[[-0.150 -0.114  0.006 -0.069 -0.080  0.078 -0.038 -0.146  0.038  0.052
   0.026 -0.062  0.145 -0.148]
 [ 0.111 -0.080  0.031  0.031  0.090 -0.049  0.072 -0.103 -0.160  0.084
   0.221 -0.100 -0.008  0.178]
 [ 0.036 -0.006 -0.016 -0.147 -0.014 -0.175 -0.098 -0.097  0.027  0.026
  -0.049 -0.044 -0.127 -0.020]
 [ 0.042  0.001  0.000 -0.150 -0.012 -0.157 -0.123 -0.074  0.015  0.030
  -0.031 -0.057 -0.118 -0.014]
 [ 0.115 -0.089  0.053  0.010  0.083 -0.036  0.044 -0.115 -0.150  0.108
   0.219 -0.094 -0.020  0.162]]	0.115

[[  23.24   63.19 -120.80  -70.80  105.84  254.51   -6.86   -1.82  220.30]
 [ 124.21  258.05   90.10 -115.04    3.22  -32.66  241.68   47.38   16.74]
 [  72.51 -177.81  -15.32  -66.35  202.59  208.40   10.71   35.84   46.22]
 [  95.80  130.68  -28.68 -165.16  -38.34   86.51  234.76   89.39  177.67]
 [ 157.50   88.38  -26.51  174.92 -187.73  -80.26   29.11   29.16  -73.29]
 [ 108.37  -50.37  128.81  -55.18  -86.84    4.56  153.61  171.59  266.24]
 [ -45.83  -19.69   61.57  -51.37 -191.07  228.48    7.34  133.08   85.29]
 [ -69.65  -19.25    4.21  148.72  262.70  -54.07  138.55 -118.41   32.73]
 [  37.39 -144.29 -126.58  157.42  -94.35   61.78    9.44   45.02  198.17]
 [-150.83   78.04  -49.90   59.96  211.66   85.00  228.72  149.56    6.30]
 [  48.87  -84.34  236.28  133.33  185.41  -17.82  -94.49  -82.77
    95.55]]	48.87

[[-0.190  0.167  0.051 -0.098 -0.261 -0.073  0.044 -0.065 -0.018 -0.063
  -0.086  0.158 -0.057  0.226  0.255 -0.251]
 [-0.020 -0.028 -0.038 -0.016 -0.010 -0.015 -0.030 -0.002 -0.025 -0.014
  -0.011 -0.013 -0.007 -0.019 -0.030 -0.013]
 [-0.031 -0.022 -0.044 -0.023 -0.020 -0.025 -0.031 -0.005 -0.008 -0.030
  -0.017 -0.023 -0.018 -0.006 -0.027 -0.037]
 [-0.123 -0.023  0.053 -0.097 -0.008  0.011 -0.026 -0.058  0.240  0.007
   0.059 -0.201 -0.213 -0.031 -0.090  0.055]
 [-0.140 -0.152 -0.208 -0.204  0.012  0.215 -0.219 -0.198 -0.008  0.225
   0.196  0.032  0.099 -0.011 -0.059  0.048]
 [-0.024 -0.015 -0.014 -0.023 -0.023 -0.002 -0.016 -0.023 -0.003 -0.008
  -0.008 -0.017 -0.016 -0.007 -0.013 -0.026]]	-0.024

[[ 1.31  0.44  1.67  2.23  0.55  1.40  1.47  1.55 -1.46 -1.50 -0.36]
 [ 0.83 -1.60  0.27 -0.05  0.77  1.47  1.00  0.12 -0.88 -0.27 -0.32]
 [ 0.62 -0.98 -0.71  0.28 -0.60  1.24 -0.10  0.38 -0.43  0.68  1.76]
 [-0.10 -1.00  0.80 -0.95  0.76 -0.69 -0.61 -0.83  0.17  0.11  0.05]
 [ 0.68 -0.10 -1.94 -2.42 -0.34  1.28 -1.85 -0.81  0.35  1.31  1.85]
 [ 1.64 -0.88  0.87 -0.50 -0.03  1.75 -0.49 -0.38 -0.30 -0.47 -0.70]
 [ 1.52  1.30  0.91 -0.16 -0.78  1.19 -1.50 -0.23  0.77  0.97 -0.42]
 [ 1.46 -0.50  2.67  0.12  2.01  0.25 -0.22 -0.57 -0.47  0.31 -0.98]
 [ 0.44 -0.50 -0.12 -0.39 -1.28 -0.11  0.53 -0.31  0.87 -0.32 -1.88]
 [ 0.17  1.38 -1.45  0.67 -1.70  1.48 -0.35  2.15  0.75 -1.03 -1.12]
 [-0.93  0.31 -0.40 -0.50  0.79 -1.26  0.34 -0.77  1.94  1.60  0.15]]	-0.93

[[ -78.8   86.3   36.3   56.1  -20.5  -93.3]
 [ -44.3  146.8  -91.6   73.5  153.9   52.7]
 [ -74.7   69.2  188.4 -199.2  102.6  225.8]
 [ -72.4   92.7   39.0   54.7   -3.4  -79.8]
 [ -90.0   70.4   77.3    7.8   18.4  -26.6]
 [ 165.2 -120.6   27.3  105.6 -122.8  -85.8]
 [   0.2  102.4    9.2  -76.2  114.1  152.0]
 [ 114.1 -142.1   84.4   65.7 -199.2  -46.6]
 [ -47.8  125.0  -35.2  103.0    5.1 -130.8]
 [ 154.0  -12.6  -60.4    6.8   57.2  115.9]
 [ 175.1 -182.4   78.1   22.5 -213.4  -23.0]]	175.1

[[ 120.41   59.53   60.88  -23.88   40.19   53.01   76.01   25.24  100.19
     8.69   22.65   23.32]
 [ 119.45   28.82   57.05   49.67   39.46   37.60  -47.95   33.98   10.34
    46.74   73.64   35.51]
 [ -22.99   29.61   19.08   77.87   54.38   16.47   99.71   38.00  -16.50
    47.30   48.15   53.91]
 [  18.60   88.46   61.55   25.00   55.00   55.51   41.79    4.14   36.62
    69.76   42.66   18.27]
 [ 109.40   54.29   63.00  143.45   51.19    1.32  213.54   56.08  111.39
    76.51   63.38   22.44]
 [ -35.91   52.58   71.23   19.16   47.84   69.23  -56.84    4.27  -59.38
    62.88   54.50   56.15]
 [ -12.99   48.90   46.95   53.55   43.59   31.81   14.66   -8.86   -1.16
    31.14   27.98   -4.30]
 [  80.79   20.93   58.89   19.35   44.56   -8.11 -288.42   38.28  -16.44
    51.98   63.66   66.14]
 [  41.32   75.84   44.20   59.97   46.93   34.43  -66.83   33.05   42.31
    45.97   42.33  -35.74]
 [  20.06   19.78   75.48    8.62   29.73  105.72  127.28  112.39  140.66
    32.71   75.23   94.80]
 [ -17.08   75.75   42.41   34.73   55.97   16.74   65.47   58.18   87.79
     6.68   68.16   90.09]
 [  84.34   72.08    5.38   43.78   51.53   -2.60  119.31   83.47    7.50
    80.69   69.03   56.40]]	84.34

[[ 0.72 -2.76  0.77 -1.07  0.62 -1.30  0.11 -0.34 -1.05  0.69 -0.39 -0.11
   0.31 -0.28  0.25  0.03]
 [-0.34  1.04 -0.11 -0.78 -1.33 -0.74  0.59 -0.47  1.34  0.64 -1.59  0.57
  -1.45  0.15 -0.17  0.70]
 [ 1.28  0.18 -0.12 -0.34  0.94 -1.56  0.15 -0.37 -0.51  1.17 -0.33  0.06
  -0.07 -0.26 -0.36  0.51]
 [-0.28 -1.40 -0.32  0.35  0.70  0.46 -1.00  0.06 -1.61 -1.18  1.10 -0.98
   0.93 -0.54 -0.23 -1.16]
 [ 0.96 -2.81  0.67 -0.85  1.09 -1.31 -0.08 -0.28 -1.48  0.63  0.00 -0.29
   0.65 -0.38  0.16 -0.12]
 [-0.83 -2.37  0.83 -1.45 -1.37 -0.42  0.40 -0.39  0.39  0.01 -1.35  0.23
  -0.75  0.05  0.47  0.02]
 [ 1.90  0.80 -0.20 -0.34  1.32 -2.13  0.34 -0.45 -0.44  1.81 -0.48  0.25
  -0.17 -0.25 -0.50  0.92]
 [-0.31 -1.75 -0.20  0.23  0.66  0.43 -0.98  0.05 -1.66 -1.18  1.05 -0.97
   0.95 -0.53 -0.15 -1.17]
 [ 1.43  0.29 -0.15 -0.31  1.07 -1.66  0.16 -0.38 -0.56  1.28 -0.31  0.07
  -0.05 -0.27 -0.40  0.57]
 [-0.93 -2.07  0.77 -1.44 -1.55 -0.37  0.45 -0.40  0.61  0.01 -1.47  0.29
  -0.91  0.09  0.44  0.08]
 [-0.12 -1.14 -0.43  0.48  0.89  0.40 -1.05  0.07 -1.70 -1.12  1.22 -1.01
   0.99 -0.57 -0.31 -1.14]
 [-1.04 -1.97  0.64 -1.26 -1.50 -0.15  0.29 -0.35  0.48 -0.23 -1.25  0.16
  -0.79  0.04  0.39 -0.09]]	-1.04

[[ -2.37  -9.40 -13.85  11.62  -2.38  -1.07  -4.73  -5.09   0.73 -18.07
   -9.74 -11.53]
 [ -6.75   2.91  -3.92 -13.62  -8.22  -2.24 -13.44  -3.86  -7.46   2.79
   -4.31   4.37]
 [ -7.80  -5.63  -6.05 -15.07   0.81  -5.06 -13.70   3.83   6.03  -6.45
    0.28  -2.96]
 [  0.18  -2.27   1.36   3.13  -4.00  -1.56   0.87   3.79   5.83  -0.11
   -2.28  17.94]
 [ -0.87  -1.07  -3.09  -2.45   2.13  -1.02 -10.25   1.74  -8.62   2.69
   -1.52  -5.25]
 [ -7.28  -7.13 -10.05  10.64  -1.14  -4.09 -10.39  -2.46  -8.57 -11.54
   -1.34 -28.21]
 [  4.32  -5.98  -0.06   1.91  -6.51  -1.37  -9.96  -0.18  -0.47 -16.63
    1.42   1.15]]	4.32

[[  94.331  162.471   33.910  113.206   -7.328   -5.141  -69.392   42.206
   -30.672  -10.162]
 [ -68.239   97.239  105.124   49.651   90.100   -5.988  -94.057   63.466
   -26.730 -129.072]
 [ 166.236   46.903  -52.141  103.063  -21.018   45.537   41.931 -129.104
    75.854  148.045]
 [  79.709  152.134   25.484  117.524   46.410   10.098  -92.595  -69.366
    23.004  -21.099]
 [-114.514  -25.682  -29.461 -185.020   21.884  -24.208 -108.769   50.170
   -15.994 -124.028]]	-114.514
